[[121 110 114]
 [120 102 111]
 [107 114 123]
 [108 128 121]]
|
[[120 102 111]
 [121 110 114]
 [108 128 121]
 [107 114 123]]

[[126 110 133 125 125 113 144 137 128]
 [134 111 121 134 132 143 103 127 125]
 [126 118 123 128 124 150 120 128 127]
 [129 140 135 131 126 136 127 122 126]
 [125 145 117 131 123 135 120 130 127]
 [120 141 136 128 123 142 131 126 129]
 [133 103 118 132 111 122 130 130 129]]
|
[[125 145 117 131 123 135 120 130 127]
 [133 103 118 132 111 122 130 130 129]
 [134 111 121 134 132 143 103 127 125]
 [126 118 123 128 124 150 120 128 127]
 [126 110 133 125 125 113 144 137 128]
 [129 140 135 131 126 136 127 122 126]
 [120 141 136 128 123 142 131 126 129]]

[[132 124 152 128 144 130 135 101 119 123 129]
 [143 120 139 133 141 122 130 123 132 132 113]
 [138 124 156 122 145 131 127 116 146 126 128]
 [129 129 129 121 115 125 130 111 123 142 120]
 [106 124 138 138 123 131 133 143 152 118 134]]
|
[[129 129 129 121 115 125 130 111 123 142 120]
 [106 124 138 138 123 131 133 143 152 118 134]
 [143 120 139 133 141 122 130 123 132 132 113]
 [132 124 152 128 144 130 135 101 119 123 129]
 [138 124 156 122 145 131 127 116 146 126 128]]

[[141 139 143 134 116]
 [116 133 112 131 125]
 [133 120 129 154 117]
 [113 136 116 146 115]
 [119 139 146 128 125]
 [140 112 123 119 129]]
|
[[116 133 112 131 125]
 [113 136 116 146 115]
 [140 112 123 119 129]
 [133 120 129 154 117]
 [141 139 143 134 116]
 [119 139 146 128 125]]

[[142 122 156 109 142 120 153 134 126]
 [142 112 157 122 124 138 129 140 134]
 [141 109 136 129 131 132 126 133 111]]
|
[[141 109 136 129 131 132 126 133 111]
 [142 122 156 109 142 120 153 134 126]
 [142 112 157 122 124 138 129 140 134]]

[[113 133 117 132 115 119 134 132]
 [124 116 115 132 131 134 134 119]
 [139 112 138 110 134 128 105 112]]
|
[[124 116 115 132 131 134 134 119]
 [113 133 117 132 115 119 134 132]
 [139 112 138 110 134 128 105 112]]

[[139 112 130 130 117 123 124 111 120 123 129 143]
 [111 134 109 127 135 130 117 133 122 136 129 118]
 [137 115 139 101 127 116 129 123 132 117 119 124]
 [123 131 112 140 126 131 125 130 121 136 136 127]]
|
[[111 134 109 127 135 130 117 133 122 136 129 118]
 [123 131 112 140 126 131 125 130 121 136 136 127]
 [139 112 130 130 117 123 124 111 120 123 129 143]
 [137 115 139 101 127 116 129 123 132 117 119 124]]

[[141 119 140 130 117 148 122 149 139]
 [128 137 128 106 130 122 128 117 119]
 [120 113 111 131 123 123 154 138 122]
 [125 131 127 135 132 123 125 123 130]]
|
[[120 113 111 131 123 123 154 138 122]
 [125 131 127 135 132 123 125 123 130]
 [128 137 128 106 130 122 128 117 119]
 [141 119 140 130 117 148 122 149 139]]

[[125 136 135 131 146 113 103 129 144 123]
 [135 117 112 111 102 120 125 109 107 114]]
|
[[135 117 112 111 102 120 125 109 107 114]
 [125 136 135 131 146 113 103 129 144 123]]
